Below is a small trained network, with its code and all its weights. Each question gives an input and a class and asks what happens when units are switched off, that is, made to give their printed mean instead of their output.

import numpy as np


def w(rows, s, z=0):
    codes = np.array(rows[::2]) - 128.0
    scale = np.full(codes.shape[1], s)
    scale[-1] = z or s
    return codes * scale


def f(y):
    return np.maximum(y, 0)


def log_softmax(a):
    a = a - a.max(-1, keepdims=True)
    return a - np.log(np.exp(a).sum(-1, keepdims=True))


def net(x, mask):
    res = np.array(x, float).reshape(1, 7) / 4 @ E
    y = f(res @ A[0][:, :-1].T + A[0][:, -1])
    res = res + np.where(mask, y, B[0][:, -1]) @ B[0][:, :-1]
    return log_softmax(res[-1] @ U[:, :-1].T + U[:, -1])


A, B = {}, {}
E = w([
[128,128,127,128,129,128,127,128,127,128],'x0',
[108,140,189,131,99,128,92,125,254,133],'x1',
[12,136,129,134,159,126,132,99,117,99],'x2',
[128,128,128,128,128,128,126,128,128,128],'x3',
[129,127,128,127,129,126,129,126,128,125],'x4',
[151,168,130,245,146,159,131,35,129,127],'x5',
[127,127,128,129,128,129,127,128,128,130],'x6',
],0.0089)
A[0] = w([
[10,124,127,153,145,123,120,87,143,117,11],'n1',
[56,140,152,111,104,130,112,149,253,139,1],'n2',
[221,127,140,194,111,137,124,96,226,134,115],'n3',
[105,124,124,117,128,128,131,141,102,129,138],'n4',
[140,119,134,44,122,116,116,195,164,142,54],'n5',
[91,117,125,116,128,128,126,150,96,124,141],'n6',
[144,125,139,80,121,118,121,165,152,120,61],'n7',
[68,140,140,136,151,125,118,100,138,117,36],'n8',
[128,129,130,97,123,122,131,148,136,137,166],'n9',
[123,139,122,188,140,133,119,88,101,132,68],'n10',
[204,122,120,110,112,125,133,169,104,151,52],'n11',
[132,156,132,191,154,130,140,45,102,134,176],'n12',
[127,118,134,67,110,117,124,164,139,129,197],'n13',
[74,125,128,142,128,126,124,107,134,114,166],'n14',
[88,117,117,109,128,129,134,148,86,128,144],'n15',
[223,135,126,113,103,128,107,169,102,140,150],'n16',
[173,128,134,159,121,133,123,112,174,127,116],'n17',
[166,123,141,164,109,139,128,115,184,118,118],'n18',
[193,126,101,149,150,127,128,115,14,130,81],'n19',
[155,135,111,140,129,124,137,126,65,124,195],'n20',
[57,147,130,135,138,111,128,99,133,134,158],'n21',
[119,125,127,124,127,126,128,134,120,129,136],'n22',
[112,122,125,119,127,130,130,137,112,125,138],'n23',
[86,118,119,104,133,131,131,144,88,119,140],'n24',
[130,132,128,83,127,121,134,152,140,130,164],'n25',
[130,126,132,123,124,127,125,137,132,131,108],'n26',
[155,118,122,93,129,119,137,163,142,129,148],'n27',
[25,138,131,147,135,122,138,94,139,113,177],'n28',
[23,99,109,83,143,126,135,171,29,128,142],'n29',
[112,125,123,120,126,128,127,136,113,125,139],'n30',
[108,144,130,210,132,140,131,74,86,150,6],'n31',
[73,136,145,111,112,133,118,143,243,130,202],'n32',
],0.0079,0.0048)
B[0] = w([
[219,98,121,203,72,146,154,144,134,121,185],'n1',
[103,4,113,67,174,153,161,135,90,72,205],'n2',
[91,255,125,129,123,94,91,123,127,172,216],'n3',
[115,150,131,119,133,118,116,120,132,137,158],'n4',
[189,103,126,198,91,143,146,128,134,124,195],'n5',
[110,164,131,117,139,121,114,121,133,143,169],'n6',
[159,122,128,170,103,130,136,127,135,134,160],'n7',
[175,125,126,174,97,136,140,136,134,131,155],'n8',
[120,99,126,121,140,133,138,122,122,115,171],'n9',
[130,61,127,104,134,139,143,142,119,99,170],'n10',
[92,66,128,94,158,134,139,122,125,109,162],'n11',
[189,96,130,170,81,136,145,152,144,128,232],'n12',
[103,71,124,106,156,139,141,118,115,105,211],'n13',
[113,102,128,98,146,126,127,131,123,123,185],'n14',
[106,171,134,111,140,119,109,119,136,145,178],'n15',
[139,44,128,153,120,151,157,129,126,92,197],'n16',
[112,188,128,127,127,112,111,124,127,149,168],'n17',
[109,190,130,126,128,112,108,125,126,154,174],'n18',
[186,60,134,182,85,147,153,142,154,109,208],'n19',
[101,65,134,95,146,134,136,133,135,107,202],'n20',
[121,85,126,97,142,132,136,134,117,115,194],'n21',
[124,136,130,124,132,127,124,126,130,132,141],'n22',
[120,144,130,122,132,121,120,122,129,134,150],'n23',
[107,175,132,113,138,117,109,120,135,144,179],'n24',
[129,90,124,126,139,141,142,125,118,110,179],'n25',
[133,127,128,135,124,127,132,125,130,131,132],'n26',
[136,82,125,139,128,141,144,124,121,107,174],'n27',
[106,72,125,76,156,128,135,134,115,114,226],'n28',
[78,238,141,91,153,102,84,109,148,167,243],'n29',
[120,146,131,122,134,126,125,124,130,137,149],'n30',
[91,44,125,64,165,135,140,136,118,99,175],'n31',
[201,132,121,206,81,132,142,131,125,145,254],'n32',
],0.016,0.0074)
U = w([
[97,85,120,67,184,140,143,131,86,86,201],'0',
[191,131,128,212,56,137,139,139,154,136,2],'1',
[88,246,146,113,140,81,59,97,145,195,219],'2',
],0.012,7.6e-05)

Each question gives the input, the list of numbers given to net, and the class t.
The units are the neurons (one row each of A and B). Each row of codes is followed by its name. A weight is (code - 128) times the scale printed after its matrix; where a second scale follows, it is the last column's (A, B and U).
mask holds one flag per neuron, in row order. A switched-off neuron (its flag False) gives its mean, the last column of its row in B, instead of its output. The means were averaged over made-up inputs and are rounded, as every weight is.
A unit's drop is (log p(t) with every unit on - log p(t) with that unit switched off) / (log p(t) with every unit on - log p(t) with every unit switched off).
The circuit of an input: a set's keep is (log p(t) with only the set's units on - log p(t) with every unit switched off) / (log p(t) with every unit on - log p(t) with every unit switched off). Starting from the 12 units with the biggest drops (on a tie, the unit counted first), units are removed one at a time, each time the one whose removal leaves the highest keep (on an exact tie, the one counted first), for as long as the keep stays at least 0.8.
units of the circuit, in order: the units of the circuit, biggest drop first
most important unit: the unit with the biggest drop
top k neurons: the k neurons with the biggest drops, biggest first
drop when u is switched off: that unit's drop, to one decimal
input [2,-5,1,-2,-1,8,2], class 0: most important unit	n31
input [-5,6,-1,2,5,-8,-4], class 1: top 4 neurons	[n32 n5 n7 n28]
input [-5,2,-6,-7,0,1,-5], class 2: units of the circuit, in order	[n3 n19]
input [4,2,-1,0,-6,6,7], class 2: top 2 neurons	[n3 n19]
input [5,-4,-1,-4,2,1,5], class 1: top 3 neurons	[n2 n28 n19]
input [-1,4,0,6,-3,6,-6], class 2: top 2 neurons	[n3 n19]
input [4,-3,-8,6,-1,-2,7], class 0: top 2 neurons	[n32 n11]
input [-7,-7,-1,-8,-3,3,4], class 1: top 2 neurons	[n19 n2]
input [4,4,-1,-7,1,-7,-5], class 1: top 4 neurons	[n5 n32 n28 n7]
input [-7,6,0,-6,0,6,3], class 2: top 3 neurons	[n3 n19 n18]
input [4,-3,8,-4,4,0,-7], class 2: top 2 neurons	[n29 n2]
input [-6,-4,-6,0,-3,0,6], class 0: drop when n12 is switched off	0.9
input [-7,3,-6,2,-7,8,-1], class 2: drop when n3 is switched off	0.6
input [4,-6,4,-1,-3,-8,5], class 2: drop when n29 is switched off	0.4
input [8,6,-3,-6,-1,1,-2], class 2: drop when n23 is switched off	0.0
input [-5,5,-5,-8,3,5,1], class 2: units of the circuit, in order	[n3]
